Small tables with named rows and columns. After each table, cells are looked up by row and column.

Fuv:
|  | Pur | Sena | Zes | Gufaziv | Ralof | Vemed | Fum | Lito | Pirol | Vose |
|---|---|---|---|---|---|---|---|---|---|---|
| Tutilak | -6.67 | -38.68 | -41.64 | -51.44 | -52.73 | -26.79 | -53.75 | -52.31 | -20.15 | -66.44 |
| Tasev | 10.95 | -16.56 | 38.75 | 38.86 | -6.28 | -23.45 | -2.02 | 43.28 | -27.75 | 38.35 |
| Bove | -12.86 | 19.95 | 3.20 | 10.58 | 26.69 | 13.62 | 26.05 | 9.38 | 10.22 | 21.40 |
| Gumiges | -20.04 | -35.13 | -44.43 | -50.42 | -45.41 | -27.36 | -45.70 | -50.67 | -23.35 | -58.60 |
| Guvu | 22.38 | -17.14 | 43.22 | 41.52 | -8.01 | -20.89 | -6.07 | 43.20 | -22.35 | 34.55 |
| Fipaf | -40.33 | 44.90 | -19.53 | -4.87 | 51.89 | 33.94 | 51.83 | -5.60 | 26.77 | 21.87 |
| Kipa | -14.82 | -38.25 | -44.19 | -52.07 | -50.22 | -28.50 | -50.97 | -52.60 | -23.18 | -63.53 |

Tutilak, Ralof -> -52.73
Kipa, Vose -> -63.53
Gumiges, Gufaziv -> -50.42
Bove, Pur -> -12.86
Bove, Vemed -> 13.62
Gumiges, Vose -> -58.60
Guvu, Pur -> 22.38
Guvu, Lito -> 43.20
Tutilak, Vose -> -66.44
Fipaf, Sena -> 44.90
Tasev, Vose -> 38.35
Guvu, Ralof -> -8.01
Gumiges, Ralof -> -45.41

Divupab
|  | Fek | Revavo |
|---|---|---|
| Rumuk | 120 | 90 |
| Kalatag | 67 | 159 |
| Puduvo | 170 | 115 |
| Bisur | 125 | 26 |
| Pilob | 74 | 134 |
| Luk | 201 | 134 |
| Dadub | 165 | 116 |
| Rin | 205 | 133 |
| Dosar | 73 | 136 |
| Tes | 167 | 109 |
| Geb | 93 | 63 |
| Med | 81 | 118 |
| Tabozu | 147 | 119 |
| Pizabik | 81 | 19 |

Bisur, Fek => 125
Tabozu, Revavo => 119
Dosar, Revavo => 136
Tabozu, Fek => 147
Puduvo, Revavo => 115
Bisur, Revavo => 26
Dadub, Revavo => 116
Med, Fek => 81
Kalatag, Revavo => 159
Kalatag, Fek => 67
Geb, Fek => 93
Rumuk, Fek => 120
Pizabik, Revavo => 19
Med, Revavo => 118
Row with the largest Fek: Rin

Zefu =
         Zud  Dipafi  Vulada  Setime  Fugidi  Revut
Zivuze    71     139     131     134     135    130
Rubu      57     200     129     180     174    185
Dabove    55      93     138     115     121    108
Dep       45     125     139     141     145    140
Tonagim   75     157     131     147     146    144
Mir       72     147     130     139     138    134
Lotu      53     196     129     178     172    183
Pinufa    50     180     132     171     167    175
Fut       45     156     134     158     157    161
Vam       46     150     136     155     155    157

Fugidi of Pinufa = 167
Zud of Fut = 45
Zud of Lotu = 53
Revut of Mir = 134
Vulada of Mir = 130
Fugidi of Tonagim = 146
Setime of Pinufa = 171
Vulada of Zivuze = 131
Dipafi of Rubu = 200
Fugidi of Dabove = 121
Which row has the largest Dipafi? Rubu

Sot
fields: Dis, Revof, Gumuze
Mudet: [44, 908, 568]
Luvazu: [263, 894, 840]
Katafuf: [7, 154, 104]
Perifip: [599, 613, 327]
Fid: [585, 364, 394]
Monisu: [258, 534, 561]

What is the Revof of Mudet in Sot?
908
What is the Dis of Mudet in Sot?
44
What is the Gumuze of Perifip in Sot?
327
What is the Revof of Perifip in Sot?
613
What is the Dis of Perifip in Sot?
599
What is the Dis of Katafuf in Sot?
7
What is the Gumuze of Luvazu in Sot?
840
What is the Gumuze of Mudet in Sot?
568
What is the Dis of Fid in Sot?
585
What is the Gumuze of Fid in Sot?
394
What is the Revof of Monisu in Sot?
534
What is the Gumuze of Katafuf in Sot?
104
What is the Gumuze of Monisu in Sot?
561
What is the Dis of Luvazu in Sot?
263
What is the Revof of Luvazu in Sot?
894
What is the Revof of Katafuf in Sot?
154
What is the Dis of Monisu in Sot?
258
What is the Revof of Fid in Sot?
364

Zonudi:
fields: Tobime, Sokad, Matoz
Birin: [-7.84, -3.57, 3.31]
Dum: [2.61, 1.84, -9.19]
Tobu: [-5.92, -7.02, -7.19]
Zimidoz: [-0.84, 4.67, 0.21]
Raz: [2.39, 2.31, 3.55]
Gid: [3.31, 1.65, -9.14]
Tiv: [-1.05, 4.31, -0.03]
Ker: [-5.47, -6.77, -7.09]
Vegi: [2.66, 1.83, -9.18]
Tenipo: [5.24, 1.27, -5.84]
Zolan: [3.16, 2.44, 3.57]
Nilin: [2.52, 1.66, -9.13]

Tiv, Sokad -> 4.31
Ker, Matoz -> -7.09
Zimidoz, Sokad -> 4.67
Gid, Sokad -> 1.65
Vegi, Matoz -> -9.18
Dum, Sokad -> 1.84
Tobu, Sokad -> -7.02
Dum, Tobime -> 2.61
Nilin, Sokad -> 1.66

Table Livit
columns: Deguki, Vesezi, Togi, Vatim, Bisef, Gavigug
Fil: [0.310, 0.291, 0.473, 0.616, 0.536, 0.558]
Nez: [0.260, 0.210, 0.611, 0.620, 0.662, 0.672]
Lek: [0.298, 0.271, 0.487, 0.613, 0.546, 0.565]
Dovoz: [0.310, 0.347, 0.757, 0.580, 0.680, 0.666]
Foziz: [0.271, 0.299, 0.941, 0.577, 0.822, 0.789]
Sivami: [0.309, 0.266, 0.368, 0.643, 0.504, 0.543]
Vop: [0.314, 0.315, 0.551, 0.604, 0.571, 0.582]
Giruvor: [0.294, 0.248, 0.422, 0.627, 0.524, 0.553]
Doti: [0.261, 0.216, 0.628, 0.621, 0.674, 0.682]
Vuvi: [0.254, 0.220, 0.727, 0.607, 0.726, 0.721]
Fekegop: [0.260, 0.262, 0.876, 0.589, 0.800, 0.776]
Rar: [0.317, 0.346, 0.683, 0.592, 0.644, 0.640]
Kufo: [0.286, 0.326, 0.928, 0.574, 0.803, 0.771]
Lum: [0.310, 0.294, 0.476, 0.615, 0.536, 0.558]

What is the Gavigug of Vop in Livit? 0.582
What is the Togi of Foziz in Livit? 0.941
What is the Deguki of Vop in Livit? 0.314
What is the Vesezi of Vop in Livit? 0.315
What is the Bisef of Doti in Livit? 0.674
What is the Gavigug of Doti in Livit? 0.682

Bal =
|  | Gebafof | Bir | Biza | Netove | Zel | Pog | Notagav | Rabelu |
|---|---|---|---|---|---|---|---|---|
| Rul | 3762 | 2920 | 4160 | 8566 | 9559 | 5575 | 6345 | 3851 |
| Subol | 7083 | 5840 | 5521 | 4114 | 8631 | 4026 | 5604 | 3533 |
| Bebus | 7854 | 7387 | 5371 | 5101 | 5076 | 4182 | 7411 | 6303 |
| Sep | 7081 | 4101 | 4954 | 5642 | 4416 | 5559 | 4514 | 4121 |
| Puboko | 7792 | 5794 | 5097 | 3298 | 7367 | 4011 | 7726 | 3941 |
| Boga | 4967 | 6068 | 6629 | 4491 | 4457 | 2986 | 4236 | 4995 |
| Tiv | 6185 | 6005 | 5477 | 2385 | 7428 | 5239 | 7097 | 5750 |

What is the Rabelu of Rul in Bal? 3851
What is the Gebafof of Puboko in Bal? 7792
What is the Bir of Boga in Bal? 6068
What is the Pog of Boga in Bal? 2986
What is the Zel of Sep in Bal? 4416
What is the Biza of Puboko in Bal? 5097
What is the Bir of Puboko in Bal? 5794
What is the Pog of Sep in Bal? 5559
What is the Rabelu of Boga in Bal? 4995
What is the Bir of Bebus in Bal? 7387
What is the Zel of Boga in Bal? 4457
What is the Bir of Sep in Bal? 4101

Luv =
	Fev	Zagesup	Lusen	Fezez	Depit	Ber	Rur	Finekor
Poro	312	826	785	844	749	280	957	656
Tugik	535	463	460	411	355	592	355	599
Vunet	933	713	746	724	244	709	73	779

Vunet, Lusen -> 746
Vunet, Fezez -> 724
Tugik, Finekor -> 599
Poro, Ber -> 280
Tugik, Lusen -> 460
Tugik, Ber -> 592
Tugik, Rur -> 355
Poro, Zagesup -> 826

Table Bulamek
	Gek	Tupumup	Pabe	Fadele	Vak	Lupava	Puveb	Pimok	Basip	Duf
Kop	0.202	0.527	0.474	0.551	0.140	0.169	0.562	0.472	0.521	0.518
Kopupa	0.100	0.672	0.571	0.690	0.069	0.070	0.830	0.467	0.731	0.700
Rukugu	0.136	0.418	0.500	0.418	0.135	0.116	0.340	0.500	0.409	0.434
Ravepov	0.033	0.547	0.598	0.536	0.067	0.017	0.572	0.498	0.599	0.601
Tizegam	0.215	0.682	0.485	0.728	0.113	0.172	0.874	0.443	0.708	0.668
Gegov	0.075	0.642	0.578	0.655	0.064	0.049	0.774	0.473	0.705	0.681

Tupumup of Gegov = 0.642
Lupava of Kopupa = 0.070
Gek of Ravepov = 0.033
Vak of Tizegam = 0.113
Gek of Rukugu = 0.136
Basip of Gegov = 0.705
Duf of Tizegam = 0.668
Pabe of Kopupa = 0.571
Vak of Gegov = 0.064
Basip of Rukugu = 0.409
Fadele of Gegov = 0.655
Puveb of Kopupa = 0.830
Pabe of Gegov = 0.578
Fadele of Kopupa = 0.690
Puveb of Rukugu = 0.340
Fadele of Kop = 0.551
Lupava of Gegov = 0.049
Row with the largest Tupumup: Tizegam

